Below is a small trained network, with its code and all its weights. Each question gives an input and a class and asks what happens when units are switched off, that is, made to give their printed mean instead of their output.

import numpy as np


def w(rows, s, z=0):
    codes = np.array(rows[::2]) - 128.0
    scale = np.full(codes.shape[1], s)
    scale[-1] = z or s
    return codes * scale


def norm(h):
    return h / np.sqrt((h * h).mean(-1, keepdims=True) + 1e-5)


def f(y):
    return np.maximum(y, 0)


def log_softmax(a):
    a = a - a.max(-1, keepdims=True)
    return a - np.log(np.exp(a).sum(-1, keepdims=True))


def net(x, mask):
    res = np.array(x, float).reshape(1, 7) / 4 @ E
    u = 0
    for l in range(4):
        y = f(norm(res) @ A[l][:, :-1].T + A[l][:, -1])
        res = res + np.where(mask[u : u + 6], y, B[l][:, -1]) @ B[l][:, :-1]
        u += 6
    return log_softmax(norm(res)[-1] @ U[:, :-1].T + U[:, -1])


A, B = {}, {}
E = w([
[157,1,30,104,125,133],'x0',
[88,161,64,146,179,25],'x1',
[63,135,72,47,46,159],'x2',
[84,88,180,70,27,37],'x3',
[20,194,81,106,159,72],'x4',
[133,49,34,74,119,117],'x5',
[63,216,126,91,85,205],'x6',
],0.0085)
A[0] = w([
[175,144,105,119,100,112,90],'L0N1',
[211,49,102,131,140,190,4],'L0N2',
[139,70,89,99,112,49,19],'L0N3',
[81,137,47,71,72,192,4],'L0N4',
[136,170,37,170,249,116,1],'L0N5',
[133,187,176,132,135,148,19],'L0N6',
],0.02,0.0041)
B[0] = w([
[97,114,160,114,148,145,141],'L0N1',
[197,94,115,164,116,185,221],'L0N2',
[87,99,161,146,87,65,186],'L0N3',
[115,172,77,43,96,148,201],'L0N4',
[117,153,71,151,254,112,246],'L0N5',
[128,159,176,140,125,125,173],'L0N6',
],0.026,0.014)
A[1] = w([
[232,28,135,148,133,201,88],'L1N1',
[123,200,255,151,142,155,2],'L1N2',
[146,147,91,59,77,133,74],'L1N3',
[108,113,129,165,90,63,110],'L1N4',
[68,143,126,85,102,188,52],'L1N5',
[86,39,141,143,95,40,18],'L1N6',
],0.024,0.0029)
B[1] = w([
[91,114,142,252,71,196,254],'L1N1',
[185,204,217,102,107,94,213],'L1N2',
[81,143,112,101,120,161,186],'L1N3',
[153,73,144,87,169,166,166],'L1N4',
[96,147,81,104,127,162,176],'L1N5',
[158,34,184,74,182,145,187],'L1N6',
],0.03,0.016)
A[2] = w([
[221,159,80,141,76,77,29],'L2N1',
[151,159,47,202,240,10,84],'L2N2',
[152,24,109,89,96,26,105],'L2N3',
[183,172,147,114,58,38,5],'L2N4',
[136,82,77,209,37,72,116],'L2N5',
[115,132,2,91,17,32,122],'L2N6',
],0.019,0.0027)
B[2] = w([
[138,116,77,110,41,58,139],'L2N1',
[134,133,24,170,200,6,249],'L2N2',
[158,60,163,131,170,129,157],'L2N3',
[152,143,145,78,47,13,167],'L2N4',
[129,162,155,188,49,153,173],'L2N5',
[67,119,154,62,94,166,165],'L2N6',
],0.019,0.015)
A[3] = w([
[133,114,48,130,43,88,1],'L3N1',
[211,78,40,205,8,102,31],'L3N2',
[196,111,99,222,60,164,20],'L3N3',
[180,61,133,141,135,172,87],'L3N4',
[127,130,147,173,180,196,116],'L3N5',
[125,77,88,231,19,76,85],'L3N6',
],0.012,0.0024)
B[3] = w([
[143,124,148,102,212,166,143],'L3N1',
[192,133,148,150,73,151,223],'L3N2',
[75,121,98,181,5,33,254],'L3N3',
[161,77,105,136,62,65,208],'L3N4',
[106,124,100,167,98,83,207],'L3N5',
[200,155,125,137,88,180,237],'L3N6',
],0.013,0.0059)
U = w([
[64,155,72,36,105,180,97],'0',
[183,192,208,86,94,65,98],'1',
[142,145,57,152,219,54,119],'2',
[154,6,175,67,162,113,58],'3',
[138,95,123,217,72,175,252],'4',
],0.018,0.0019)

Each question gives the input, the list of numbers given to net, and the class t.
The units are the neurons (one row each of A and B). Each row of codes is followed by its name. A weight is (code - 128) times the scale printed after its matrix; where a second scale follows, it is the last column's (A, B and U).
mask holds one flag per neuron, layer by layer. A switched-off neuron (its flag False) gives its mean, the last column of its row in B, instead of its output. The means were averaged over made-up inputs and are rounded, as every weight is.
A unit's drop is (log p(t) with every unit on - log p(t) with that unit switched off) / (log p(t) with every unit on - log p(t) with every unit switched off).
The circuit of an input: a set's keep is (log p(t) with only the set's units on - log p(t) with every unit switched off) / (log p(t) with every unit on - log p(t) with every unit switched off). Starting from the 12 units with the biggest drops (on a tie, the unit counted first), units are removed one at a time, each time the one whose removal leaves the highest keep (on an exact tie, the one counted first), for as long as the keep stays at least 0.8.
units of the circuit, in order: the units of the circuit, biggest drop first
most important unit: the unit with the biggest drop
k most important neurons: the k neurons with the biggest drops, biggest first
top k neurons in layer l: the k neurons of layer l with the biggest drops, biggest first
drop of u: that unit's drop, to one decimal
input [-2,6,-7,2,0,8,7], class 2: most important unit -> L0N5
input [3,-2,-2,8,-2,-6,1], class 3: units of the circuit, in order -> [L0N2 L0N4 L1N6]
input [0,1,2,1,-2,-5,-5], class 3: top 2 neurons in layer 0 -> [L0N2 L0N5]
input [3,7,-6,3,-6,-3,-7], class 3: units of the circuit, in order -> [L0N3 L1N6]
input [-3,8,8,1,1,-8,1], class 1: top 3 neurons in layer 0 -> [L0N5 L0N6 L0N4]
input [-1,4,-7,2,-1,-2,-5], class 2: 2 most important neurons -> [L0N2 L2N2]
input [-8,-5,-6,-4,1,8,-2], class 2: 2 most important neurons -> [L0N5 L0N6]
input [3,-5,8,2,4,3,-8], class 3: 2 most important neurons -> [L0N3 L1N6]
input [-1,-1,-3,8,4,-1,4], class 1: 4 most important neurons -> [L0N4 L1N2 L0N3 L0N5]
input [8,-3,6,8,0,-5,0], class 0: 3 most important neurons -> [L0N4 L1N3 L1N5]
input [-7,-4,3,2,6,-2,5], class 1: 2 most important neurons -> [L1N2 L0N6]
input [-1,-4,-7,-7,2,1,1], class 2: drop of L0N5 -> 2.5
input [-2,4,5,4,8,-4,0], class 0: drop of L0N5 -> 0.3
input [-2,6,0,-3,-6,3,6], class 2: units of the circuit, in order -> [L0N5]
input [-7,0,-8,-1,1,-3,0], class 1: drop of L1N2 -> 0.2
